[-34   3  44 -19 -36   4  -1  31 -32 -10 -32 -41  12  35  -1 -83  18 -17
  46 -22 -42 -26   0  59 -17  46  23   6  55  37  39   4   6 -19   7 -23
 -65 -33 -24  18  21  18]	E
[ 29  -3  39 -30  -2  49  74 -37 -23  26  24 -26   7  40  -5  48  45  35
 -35 -45  -7 -23   8  22  18  34   1 -29  12 -34 -17   0  88  38  -1  -2
   2  -6   5  39  -7  33]	K
[ 45  25  24 -19 -16  50  23 -18   1  43   6 -28  16  42  12  60  25  59
  -9 -36 -23 -13 -16  25  13  14  32 -20   1 -21   3   2  81  51 -18 -15
   3 -14 -15  48 -16  56]	B
[  9 -13  29 -66  71  23  58   3  16  -6  13  16 -23  14  35 -81  33  11
  -8 -62 -37  33  -8 -15 -38 -37  -3 -22  13  43   4   6  15  -4 -11 -17
   9  29 -48   1 -13 -30]	F
[ 33  10  48 -22   3  48  72 -16 -22  21   2 -61  -2  44  -3  30  46  45
 -27 -43   3 -17   1  17   7  24   1 -12   0  -3 -27 -13  63  42  11  -4
 -24 -26   3  46 -14  10]	K
[ 28 -27  27 -49  42  12 -11   7  14  59  -7 -15 -21  54  49 -12  35  25
  11 -24  -1 -19 -18  49  72  -9  44 -32  29  20 -21  37  27  52   2  13
 -13  -5  24  35  -5  69]	Q
[ 19   5  42 -24  -2  50  69 -19 -30  26  15 -41   5  45   9  39  45  38
 -24 -41 -17 -13  13  19  13  23   7 -21   5 -25 -21   4  83  44   4  -3
  -6 -13  10  44 -10  30]	K
[-20   0  33 -49 -22 -11  -2  18 -30  -5 -60 -39   4  10 -14 -78  16  -8
  51 -43 -70  -2  -5  41 -34  68  13  -2  66  44  27   3   5 -44   7  -4
 -69 -34 -18  16  25   0]	Z
[ 46  32  33 -24  -3  63  39 -16  -3  32   0 -23  24  48   6  75  12  55
 -15 -32   7 -16 -10  23  19  30  33 -26 -15  -6  16  -5  65  42   5   2
 -10 -22  -8  50 -13  49]	S
[ 39 -11  18 -32  24  22 -37  11  20  74 -19  -6 -19  68  56  -6  21  38
  -3 -18 -20 -22 -31  38  40 -10  50 -32  30   6 -16  38  37  57 -18  22
 -14   4  -5  35   6  61]	B
[ 17  21  50 -37  10  42  40 -22 -18  27 -15 -42   5  37  10  36  45  41
 -40 -38   3 -10 -12  18  -5  29   5 -17  -9  -3 -21 -37  65  48  22  -2
 -36 -13 -20  41 -23  32]	C
[ -6  16  27 -54 -30   4   5  27 -27 -18 -44 -22 -11  23 -36 -55  10 -30
  20 -46 -50  -4  -1  32 -17  60 -11 -26  37  51  25  -2  -8 -15  -5   9
 -46 -26 -19  18  21   4]	F
[ 21  46  33 -14   8  60  37 -25  -8  20  14 -38  16  14   9  36  26  23
   0 -54 -10  -3 -22  13  13  11  33   2 -24 -31   2  -5  77  31 -12   6
  -7   5  20  31 -18  48]	C
[ 23   1  47 -19   7  53  63 -23 -26  25   8 -43   5  40  12  31  48  39
 -18 -46 -18 -24  10  17  14  20  16 -16  13 -30 -25   4  76  35   2  -6
  -9  -9  13  50  -4  21]	K
[ 11 -12  21 -69  72  10  56  -2  12  -7   8  20 -19  17  25 -70  27  17
 -20 -50 -40  22  -8 -24 -45 -35  -9 -26  17  46   8   6  -2   0  -6 -18
  15  35 -60  -5 -11 -34]	F
[ 19   3  37 -26   3  41  76 -28 -32  33  15 -33   2  44   4  38  48  42
 -27 -38 -19 -15   7  13  18  30  -2 -24  11 -23 -17  10  85  35   5  -7
  -5  -5  10  43  -9  27]	K
[ 56   6   6 -26  56  29 -37  -1   1  66 -29 -14 -19  61  26  -4   2  53
 -14  -2  -4 -36 -37  33  39 -14  43 -35  19  33   7  26 -10  38   6  17
 -49   6  14  33  14  56]	S
[ 13 -16   1 -45  62  21  43  -3  25  11  19  11 -10  21  38 -94  40  44
 -10 -61 -46  44 -11 -18 -61 -35  29 -14  21  27   6  -5  38   4 -10 -31
   3  10 -64  -6 -25 -10]	B
[-12  -6  13 -71  83   9  61  -6  20 -15   6  21 -11  11  55 -91  54  23
 -19 -65 -23  40  -4 -40 -59 -23  16  -4   6  20  -4 -18  55   1  -1  -9
  -4   3 -91   7 -33 -18]	C
[  6 -14  24 -54  75   3  69   5  10  -9  14  28 -20   7  59 -96  38  30
   5 -50 -20  28   1 -22 -55 -31  17  -8  22  33  -5  -2  45 -14 -12 -37
   0  10 -73   0 -24 -28]	E
[ -10   -8   12  -37   59   15   58    6   23   -3   28   11  -10   14
   31 -107   26   17   -8  -44  -19   22   -7  -28  -64  -34   24   -9
   34   38   10    5   24  -25   -7  -22    6   28  -45   -6  -13  -29]	M
[ 20 -12  26 -21  65  13 -25  -5  20  65 -16 -42 -24  50  33 -28  17  35
   5 -20   5 -19 -33  32  77 -13  55 -17  15  31 -15  29 -26  40   3   6
 -25   9  48  36   6  61]	Q
[ 21  -4   9 -70  82  21  67   3  24  -7  31  26   2  27  40 -79  45  31
 -17 -59 -10  46  -4 -24 -58 -21  35 -22  11  24  -2 -12  41  -2   0 -10
  -8 -10 -72   6 -35 -26]	S
[ 28  -1  29 -19 -15  47  56 -22 -11  21  27 -32  17  33  -6  34  36  32
 -30 -43   4 -22   4  10  17  19  28 -22  30 -29  -8  10  73  31  -1 -11
 -21  -4  17  53  -1  35]	M
[-31   9  31 -49 -42  -8   2  32 -40 -21 -35  -5 -25  35 -25 -71   6 -40
  33 -52 -71 -10  11  41  -9  69 -13 -25  61  51  30  21 -13  -7   2  11
 -60 -18 -25  30  31  -5]	F
[ 43 -15  15 -39  63  23 -23 -12  13  60 -31 -33  -6  48  16 -10  22  46
  -8 -17   0 -37 -35  43  57 -24  39 -28  17  40   2  26  -5  40   6   5
 -19  12  20  26  13  63]	Q
[ 31 -10  31 -36  27   7 -12   8  13  58 -14   0 -43  56  45   5   5   6
  -3 -17 -23 -23 -29  26  73  -6  18 -45  32  16  -9  54  -2  53 -14  37
  -9  24  16  42  26  53]	F
[ 29   1  39 -28  11  43  66 -30 -24  27  12 -31   5  45   7  34  48  35
 -30 -41 -16 -18  10  13  16  29   6 -26  14 -28 -21   3  81  37   1  -4
  -3 -10  11  43  -5  26]	K
[ 39   5  45 -28 -16  38  54  -6 -16  22 -15 -46   7  41  -6  43  36  45
 -33 -25   4 -24   4  11   3  26  15 -29  21   7 -12 -11  68  34  12 -17
 -36 -26   6  60  -5  24]	M
[ -1 -21  11 -55  57   3  74   2  21 -19  32  18 -14  17  36 -92  42  21
 -14 -48 -15  18  14 -34 -63 -31  17 -22  43  17  11  -1  50 -17  -9 -35
   1  -1 -68  13 -21 -31]	M
[  5 -13   7 -77  83   3  60  -8  22   0  24  37  -3   5  46 -75  34  39
  -9 -61 -34  35  -1 -19 -56 -32  20 -14  18  18  -4 -12  42 -21 -17  -8
   3   4 -76   0 -18 -30]	Z
[  7 -18   8 -47  58  16  58   7  32  -4  27  28 -14  20  56 -95  36  35
   1 -69 -42  35   1 -26 -53 -33  39 -16  21  15  11   9  55   8 -28 -24
  13  -3 -80  11 -29 -19]	B
[  1  -5  21 -34  55  14 -21  -5   5  63  -3 -15 -26  53  49 -27  30  23
 -23 -23   0   2 -33  16  59  -9  51 -17   5  -4 -24  29  27  58  -1  39
 -49  15  22  28  -7  65]	C
[ 45 -13  20 -45  58   7 -18 -15   4  66 -14 -26 -11  46  15 -11  23  49
  -6 -11   4 -37 -31  47  64  -7  36 -35  32  24  -5  28   5  45  11  -7
 -28   6  19  36   8  66]	Q
[ 38 -18  18 -32  52  27   1 -12 -11  56 -23 -36 -31  67  37  -7  34  46
 -23  -7 -10 -35 -22  30  49 -14  21 -27  25  13  -8  37  25  45   0  15
 -41   3  15  34  10  45]	K
[ 29 -14  41 -29  51  21   1   1  11  56 -19 -26 -39  65  40 -10  16  19
 -19 -18  -8  -2 -29  24  74 -13  29 -35  10  23 -11  41 -16  48 -10  30
 -37  15  40  43  16  38]	F
[-38  22  23 -48 -27  10   5  19 -21 -16 -18 -20   2  15 -18 -79  30 -36
  20 -58 -34  11  -1  34 -24  67  24  -4  27  20  23 -22  43  -9   5  16
 -66 -43 -20   7  -4  18]	C
[ -18  -22   13  -76   75   -3   40   -1   10   17    2   28  -13    7
   53 -105   32   44   -6  -61  -37   38  -11   -8  -72  -31   13  -28
   35   28   -5   -5   19  -18   -6  -13   -4   30  -79    1   -6  -17]	Z
[ 48  11  42 -12  -9  44  41  -9 -10  37 -13 -44  15  44  -2  39  34  63
 -27 -37  -6  -4  -8  21  -2  26  26 -19  -3  -6 -20 -16  61  50   7 -13
 -28 -26 -11  50 -17  22]	B
[ 36  11  40 -20 -15  31  38 -11  -8  42  -7 -41  11  45  -4  37  35  58
 -31 -42 -14 -12  -8  24   2  26  19 -26  12  -7 -15  -9  56  46   8 -24
 -21 -18  -8  53  -9  28]	B
[-17  -3  16  -6 -43   0  -3  40 -21  -9 -29 -32   1  40 -21 -92  22 -10
  25 -44 -42 -30   3  44 -22  55  24  -6  55  19  35   8   0 -13   7 -12
 -63 -48 -29  25  13   9]	B
[  2  -7  -4 -58  68  11  51 -12  26  10  31  21  -2  -1  31 -70  20  35
 -10 -57 -29  15 -23 -12 -54 -33   9  -7  22  27  12  -6  13 -25  -5  -7
  17  32 -69 -25  -7 -21]	Z
[ 30 -29  34 -56  46   5 -11   1  17  62  -6 -11 -14  54  45  -7  27  28
   1 -22  10  -5 -18  47  70   2  36 -40  21  18 -25  36  36  58   0  21
  -6   1   8  41   0  83]	Q
[-51   6  26 -44 -27   2 -14  19 -43 -27 -41 -15 -13  23  -1 -95  28 -39
  41 -51 -63   0   1  26 -29  65  17   7  47  35  20   2  14  -5   2  20
 -80 -26 -25  21   4  -6]	C
[ 52  36  20 -46   1  62  41 -23   5  33  28 -32  31  59   3  85  27  51
 -27 -46  19   3 -20  30  22  24  25 -24 -12 -16   2  -1  74  55   4  18
  -6 -10 -24  44 -15  65]	S
[-25   3  29 -35 -45  -1  18  31 -23 -30 -14 -28  14  36 -37 -91  16 -35
  20 -47 -25 -13  17  36 -36  73  26 -10  65  26  28   4  24 -25   2   8
 -60 -38 -20  20  15  10]	M
[ 43  32  19  -7  16  64  58 -28  -2  21  19 -50  22  30 -15  47  31  27
  -9 -45  -4  -5 -17  13  14   3  20  -1 -22 -25  -7   4  72  17 -14  21
  18   7  24  13  -1  32]	K
[ -9 -16  19 -57  79  13  94  -2  17 -17  38  14 -14  15  37 -91  56  21
 -15 -60 -27  43   9 -33 -58 -33  17 -16   8  10 -11  -2  64  -8 -18  -6
  16   0 -74   0 -26 -34]	K
[ -15  -21   19  -70   78   10   60    5   21   -3    8   12   -7    6
   46 -111   44   36   10  -69  -10   54    1   -2  -52  -34   24  -23
   12   42    2   -7   39   -4   -1  -38   15    6  -62    7  -35   -2]	Q
[ 34 -14  23 -33  28  11 -18  17  17  70 -13 -17 -22  67  54 -19  29  38
 -11 -18  -5 -13 -34  34  42  -3  52 -40  32   4 -19  42  27  54 -14  21
 -30  -3  -5  41   5  57]	B
[-35  -8  30 -21 -34   1  15  29 -28 -18 -24 -34  15  19 -32 -89  23 -12
  38 -48 -18 -32   2  65 -13  55  21  -5  53  34  31   3   0 -11  18 -19
 -52 -37 -26  25  -1  18]	Q
[ 38  -2  29 -41  49  21 -27   0  -2  60 -36 -21 -37  52  30 -10   3  31
 -12 -13 -25 -30 -28  27  61  -8  16 -36  26  36  -6  41 -20  41  -5  17
 -36  24  20  42  31  50]	F
[ 41  16  69 -36   1  40  58  -1 -27  26 -24 -33  -1  35  -3  45  28  37
 -29 -39 -27 -20   1  25  17  24  -2 -41   3  13 -18  -1  47  43   6 -15
 -22 -10   8  60  -3  25]	F
[ 17  20  30 -44  10  48  39 -36 -14  26   9 -30  17  37  13  44  50  32
 -36 -54  -9 -12  -8  19  22  21  22 -17   4 -35  -6  -8  80  50   7  -2
 -28  -5  -1  47 -13  48]	C
[ 48  -1  20 -41  49  27  -8  12   1  54 -11 -15 -19  77  43 -14  18  45
 -14 -12   7  -8 -27  33  43   0  49 -45   5  18  -7  25   4  47  -1  38
 -45 -14  13  42   1  69]	S
[-55  12  29 -27 -39   1   6  23 -34  -7 -29 -28   5  31 -17 -83  32 -30
  19 -45 -41 -21 -10  37 -12  66  29  -4  47  14  29   0  18  -2  17  17
 -75 -31 -18  19   6  15]	C
[  13    6   14  -67   90   27   55    7   28    1   27   22    1   28
   44 -102   40   42  -18  -71    2   56  -15  -11  -61  -29   37  -16
    3   31   -5  -15   32   -3    0  -18  -20    3  -72   20  -32  -13]	S
[ -25  -16   15  -62   75    8   70    4    9   -3   32    6  -30   28
   54 -114   52   23   -4  -55  -22   68   10  -23  -67  -39    0  -18
    8   26  -17   -7   45    2  -12   -6    8    6  -64    2  -26  -31]	K
[ 33 -13  13 -23  58  12  -6  -7  -5  61 -22 -28 -23  62  13 -21  23  40
 -23  -5  -9 -45 -26  19  31 -15  22 -26  28  20 -18  32  10  38  -1  36
 -25  15   1  16  19  31]	K
[ 50   9  38  -6 -17  39  39  -6  -7  34  -8 -52   6  27  -2  27  29  64
 -24 -38 -16  -1 -11  22  -2  14  30 -24   3  -5 -19 -15  54  54   3 -22
 -31 -28   0  52 -13  38]	B
[-28  -7  44 -35 -35  -7  -5  19 -47 -19 -70 -46 -14  21   3 -81  16  -9
  63 -23 -75   1   7  39 -32  60  10   0  61  65  36   1   6 -26  -1 -31
 -75 -39 -17  22  19   9]	E
[ 51  17  10 -11 -19  51  12 -19   5  37  -6 -22  23  37  10  76  13  61
 -10 -23 -25 -30 -17  19  14   2  25 -12  -5 -16   7   3  60  47 -16  -7
  23  -3 -14  33  -6  56]	B
[-19 -22  30 -47 -20 -14  10  21 -27 -22 -66 -60   7  11 -29 -81  34  -9
  54 -40 -55   4   9  37  -9  65  21  -6  54  60  30   1   5 -21  19 -20
 -57 -58 -10  20   6  25]	Q
[ 39   3  29  -8  59  42 -26   8  17  65  -7 -27 -19  59  37 -17   1  37
  -1 -12   1   0 -36  22  51  -8  63 -21  -9  27  -9  25  -7  39  -3  36
 -41   2  36  36   7  60]	S
[-22 -11  33 -40 -15  -5  17  16 -21 -24 -64 -68   7  16 -26 -88  33  -7
  56 -53 -42   4   6  45 -16  66  20   1  53  56  35  -4   6 -35  19 -28
 -54 -51  -9  21   2  20]	Q
[ 46  -2   5 -38  51  23 -41 -17  10  85 -25 -22  -7  54  32   4   6  60
  -7 -19 -14 -42 -53  45  47 -22  27 -15  28  22  -9  25  -2  32  -5  34
 -30  29   6  27  32  61]	Z
[-28  -7  26  -7 -47   4  -1  35 -21  -4 -28 -23   7  44 -18 -94  20 -10
  29 -38 -54 -14   3  43 -29  58  30  -7  52  23  36   6   6 -10   7  -4
 -59 -41 -33  21  14   5]	B
[ 16 -18   1 -39  57  22  32   0  24  16   2  20 -14  11  43 -92  30  41
   1 -51 -51  19 -20 -31 -60 -37  25  -9  21  45  11   2  28   5 -16 -35
  15  17 -59  -4 -20 -27]	B
[-45  -6  24 -31 -40  -2  22  20 -44 -20 -10 -22 -19  32 -26 -81  26 -34
  39 -46 -60  -3  16  30 -28  64   2 -10  57  25  16  14  29  -3  -3  21
 -55 -32 -30  15  10 -16]	K
[   4   -5    9  -49   66    6   52    7   28   -3   23   15   -6   18
   31 -108   42   25  -15  -50   -2   21  -16  -32  -65  -38   26   -6
   33   33  -18   -9   24  -17  -13  -15   -9   19  -62   16  -16  -37]	M
[ 49  21  47 -37   8  48  65 -21  -7   7   8 -21   5  35   9  55  21  21
 -20 -53  -7  -2  -2  32  33  16   7 -29  -2 -23   0  16  49  29 -14   0
   3   7  21  45   0  28]	F
[ -3  -9  14 -63  76  12  52  -7  14  18  11  21  -1   6  34 -89  27  43
 -10 -59 -36  30 -21  -8 -66 -27  10 -11  20  39   1 -12  14 -28   4 -11
   2  35 -61 -18  -8 -29]	Z
[ 40 -12  16 -39  59  10 -21 -13  15  58 -31 -24 -14  46  23 -17  25  45
  -3 -25   8 -37 -32  44  65  -7  41 -23  33  29  -7  22  -4  33  10  -8
 -28   3  24  38   8  53]	Q
[-41  10  38 -43 -44   2  -8  25 -38 -18 -40 -28 -15  31   2 -82  18 -30
  58 -45 -63   0   1  49 -24  70  17  -1  62  56  27   2   4 -21  -6 -12
 -69 -28 -23  19  20   9]	E
[ 12  -3  29 -65  70  13  69   1  13  -5  12  19 -12  21  28 -77  29  15
 -21 -51 -36  22 -10 -20 -41 -27  -3 -26  18  42   7   5  -4  -5   3 -20
  14  36 -49  -3  -8 -39]	F
[-18  -3  47 -41 -35 -12  11  23 -40 -19 -64 -55   2  20 -11 -78  22 -13
  51 -22 -66  -6   5  37 -29  66  22  -6  60  57  32  -2   3 -30   2 -26
 -64 -46  -8  12  21   9]	E
[ 51  27  33 -35  19  44  45 -30   3  21   2 -39  26  19   5  42  19  43
  -9 -63   1 -14 -16  43  12  22  32 -12   9 -34  -7  -7  60  -1 -19   6
 -11  -8  13  34   3  39]	Z
[  6  -4  34 -40  26  16 -20  -1   2  67  -7   2 -30  43  59  -6  24  17
  -7 -19 -21 -29 -32  25  52   6  46 -30  29  -5 -24  28  42  61  -2  35
 -26  16   4  35   2  68]	C
